Rows and roughly how far along a hidden order each lies, from 0 to 20
[ 87 -50   7 -13 -11  12  -6 -20   4  25  -4   0  -3   7  10 -10  78  12
  35   5 -16  12] -> 20
[ 83 -80  27 -36 -14  19 -30 -17   2 -12  20  -8   3 -36  -5  -5  84  18
  30  34  -6 -17] -> 20
[-23 -14  10 -27  21  22   7 -47  10  36  -7  -4  20  26  19  -7  -6  -7
   5  10 -22  48] -> 3
[ 55 -51 -19 -32  15  22   1 -25  26  37  27 -18  12  40  12  -6   0  -9
  43   1  -8  46] -> 20
[ 88 -50  13  -1 -14  12 -12 -14  -1  15   1   2  -4 -11   2  -7  78  15
  30  10 -13  -2] -> 20
[ 26 -42  14 -40  14  21  -6 -48  10  28  -1  -9  21  12  14  -8  22  -1
  18  22 -22  42] -> 9
[ 18 -72   1 -22  -5  62  -8 -35   4  18  17   4 -12 -13   8  -9  64  21
  12  28  -5  -7] -> 12
[ -8 -35   6 -20  -4  57   0 -38   1  15   0  16 -12 -13   6  -7  42  17
  -9  21  -7 -10] -> 6
[-25 -14  30 -33  16  18   1 -64   2  21 -14   2  27   1  16  -8  18  -4
  -6  21 -25  35] -> 0
[ 43 -65  13 -30  -9  56  -7 -54   5  33   2   8  -3  -2  15 -15  94  23
  26  26 -24  16] -> 15
